129  130  134  132  132  136  120  136  138  128  135  133  137  130
125  125  132  122  123  125  129  124  125  123  131  122  131  122
115  119  109  149  127  143  111  145  140  146  112  149  116  147
119  120  130  133  123  137  119  136  137  130  131  134  133  130
128  127  129  122  124  121  134  121  121  124  127  121  126  123
130  130  117  133  131  126  129  128  125  134  117  132  118  134
119  118  122  125  118  124  131  123  122  128  121  124  120  126
118  117  121  125  117  123  131  123  121  128  120  124  119  126
: 124

139  146  127  122  124  141  120  148  145  127  126  126  120  140  124  146
137  122  123  119  122  123  119  113  108  124  136  129  120  132  122  123
138  127  123  128  128  128  122  120  114  123  133  124  122  134  130  128
129  129  133  118  122  128  123  130  134  134  133  136  125  128  120  129
137  135  110  137  133  135  125  132  123  109  113  105  123  137  136  136
124  115  137  128  129  120  134  113  117  138  141  141  134  122  128  115
: 122

129  129  129  129  129  128  128
149  149  149  149  148  107  107
140  140  140  140  139  116  116
126  126  126  126  126  130  130
146  146  146  146  145  110  110
126  126  126  126  126  129  129
107  107  107  107  108  149  150
107  106  106  107  107  149  149
132  132  132  132  132  124  124
137  137  137  137  137  119  118
144  145  144  144  144  112  112
113  112  112  113  113  144  144
: 113

125  131  124  133  133  126  127  135  116  130  127  125  129
125  132  121  134  132  124  121  140  107  134  127  123  129
127  128  127  131  130  128  128  132  123  128  127  127  128
125  131  122  133  132  125  122  137  112  132  128  125  129
126  129  125  130  131  127  125  133  121  129  126  126  129
126  133  120  133  132  124  119  140  106  135  129  124  129
125  131  122  132  132  126  122  138  113  133  127  126  129
130  124  127  150  127  126  141  150  115  125  136  127  130
: 136

127  148  127  113  153  135  124
134  126  144  127  115   99  130
130  106  123  144  107  124  137
124  134  111  120  148  150  129
129  111  133  142  102  118  129
128  108  129  143  103  121  131
: 103

134  128  139  128  137  137
134  135  104  128  118  133
138  125  126  131  127  131
120  126  131  128  124  124
121  142  126  125  140  128
115  122  133  112  124  113
130  127  139  135  135  132
: 135

137  142  133  131  124  127  137  130  123  123  144  138  133  133  128
118  132  121  122  129  135  124  126  126  133  134  112  135  120  118
133  132  155  141  122  131  145  117  133  141  137  133  121  153  135
118  134  119  124  124  136  116  125  130  138  131  115  137  124  117
138  135  137  127  125  131  136  132  123  124  136  139  134  130  130
134  140  133  121  128  131  132  133  122  128  135  145  135  135  131
136  125  156  143  120  130  136  124  132  148  128  129  120  149  133
118  131  119  122  129  134  124  125  125  135  131  113  138  121  118
134  138  133  124  128  131  129  132  123  127  137  146  133  135  131
136  128  158  142  121  130  137  122  129  144  128  128  119  148  135
: 119

126  135  132  124  128  138  116  125
131  127  125  126  130  124  106  124
126  129  127  123  123  126  124  129
134  144  134  139  140  146  124  129
120  125  108  134  121  126  138  129
: 126
---
[[120 137 139 152 114 118 148]
 [105 142 129 139 115 125 121]
 [123 154 132 132 136 127 137]] Out: 118

[[131 145 118 131 130]
 [115 126 155 126 122]
 [147 140 114 122 121]] Out: 131

[[152 131 131 144 141 119 131]
 [149 136 134 134 139 119 139]
 [145 133 131 133 138 116 138]] Out: 119

[[147 154 142 114]
 [112 124 134 126]
 [124 127 139 127]] Out: 142

[[118 114 106 131 147 135]
 [150 102 133 151 123 102]
 [136 105 119 114 113 126]] Out: 147

[[126 106 138 129 122 134]
 [130 128 129 128 132 131]
 [127 118 118 127 134 124]] Out: 122

[[140 120 117 136 118 150 121]
 [129 125 131 129 131 150 124]
 [127 129 130 125 130 150 125]] Out: 150

[[127 150 124 130 130 120]
 [128 148 125 124 127 118]
 [128 147 127 130 128 116]] Out: 130

[[140 129 151 112 141 111]
 [121 127 130 116 141 141]
 [126 133 116 147 101 149]] Out: 141
---
[109 149 108 114] >> 109, 114

[[121 134 114 102 126 141 131]
 [128 136 128 119 116 135 123]] >> 121, 123

[[124 150 113 106 131]
 [134 121 153 122 156]] >> 124, 156

[145 113 105 119] >> 145, 119

[152 153 121 147 131] >> 152, 131

[[111 118 149 136 147]
 [143 150 123 104 129]] >> 111, 129
---
[115 128 157 125 140 129 137] yields 157, 115

[114 103 139 156] yields 156, 103

[108 142 145 143 139 122 150] yields 150, 108

[[151 102 143 113]
 [127 132 115 127]
 [138 120 127 121]] yields 151, 102

[131 128 135 116 106 115] yields 135, 106

[144 151 137 147 101] yields 151, 101

[143 153 120 115 128 144] yields 153, 115

[[122 122 115 131 112 146 135]
 [120  99 129 104 136 119 157]
 [129 103 122 129  98 137 129]] yields 157, 98

[[114 117 128 116 127 124 112]
 [133 151 107 131 129 121 117]] yields 151, 107
---
[132 126 146 106]: 146
[125 101 152 119 114]: 119
[143 152 157  98 146]: 98
[126 123 120 102 127 107 123]: 107
[114 157 112 143 146 101 144]: 101
[141 116 132 152 126 136]: 126
[107 108 103 141 157]: 141
---
[[124 127 142 150 151 108]
 [116 133 156 140  99 144]
 [122 123 144 149 152 107]]: 150

[[108 115 114 101]
 [105 135 128 118]
 [144  99 107 114]]: 115

[[130 125 133 114 128 129 113]
 [129 122 131 119 133 127 102]
 [122 121 122 113 121 125 110]]: 128

[[141 116 107 138]
 [149 135 118 157]
 [154 136 118 152]]: 116

[[125 128 128 128 128 128]
 [126 129 126 122 118 121]
 [111 119 111 123 102 106]]: 128

[[110 138 140 121 128 111 144]
 [136 129 108 123 122 148 137]
 [132 120 124 120 104 113 120]]: 128

[[109 112 108 108 145]
 [107 112 106 107 147]
 [127 130 128 129 127]]: 108

[[130 127 126 127 130 131 133]
 [129 155 125 131 127 126 128]
 [131 126 128 133 129 129 127]]: 130
---
[[147 121 152 152 139 122]
 [105 124 148 148 118 144]] → 122

[[102 130 116 142 108 145 144]
 [126 134 128 112 142 144 128]] → 144

[[132 131 130 122 107 123 111]
 [113 141 138 107 131 124 110]] → 111

[[137 141 151 127 131]
 [118 132 133 130 123]] → 131

[[144 130 106 113]
 [132 136 123 112]] → 113

[[114 108 116 147 130 117]
 [ 98 110 143 149 112  99]] → 117
---
[141 127  99 100 127 136] --> 141
[126 122 125 106 134] --> 126
[114 105 126 146] --> 114
[141 106 134 135 132 119] --> 141
[149 124 117 115] --> 149
[151 128 128 130] --> 151
[126 123 144 157 124 104 105] --> 126
---
[[132 123 127 123 114 150]
 [136 126 124 110 108 154]] Out: 123

[123 128 129  99] Out: 99

[126 130 124 147 132 157 140] Out: 147

[[133 130 108 124 111 116 137]
 [140 130 107 119 105 115 135]] Out: 124

[150 120 110 107 128 116 126] Out: 107

[148 137 132 116 116 121 106] Out: 116

[152 132 143 129 112] Out: 129

[[151 150 123 123 125 149]
 [134 130 120 129 128 122]
 [125 129 115 133 136 129]] Out: 123

[121 118 108 125 153] Out: 125

[127 117 101 135 122] Out: 135
---
Q:
array([[129, 132, 129, 142, 136],
       [149, 115, 120, 119, 135],
       [137, 120, 120, 134, 143]])
A: 115

Q:
array([[118, 130, 133, 154, 116],
       [122, 129, 123, 114, 124]])
A: 130

Q:
array([[120, 143, 144, 101, 121, 152, 110],
       [118, 151, 125, 112, 120, 132, 145]])
A: 143

Q:
array([[105, 128, 121, 127],
       [142, 113, 134, 131],
       [105, 128, 120, 127]])
A: 113

Q:
array([[106, 105, 124, 127, 114],
       [111, 110, 130, 144, 120]])
A: 105

Q:
array([[151, 140, 135, 125],
       [120, 152, 130, 121]])
A: 140

Q:
array([[137, 128, 150, 137, 139, 124],
       [129, 142, 139, 134, 139, 111]])
A: 128

Q:
array([[141, 106, 136, 103],
       [122, 155, 143, 146],
       [126, 154, 151, 141]])
A: 155
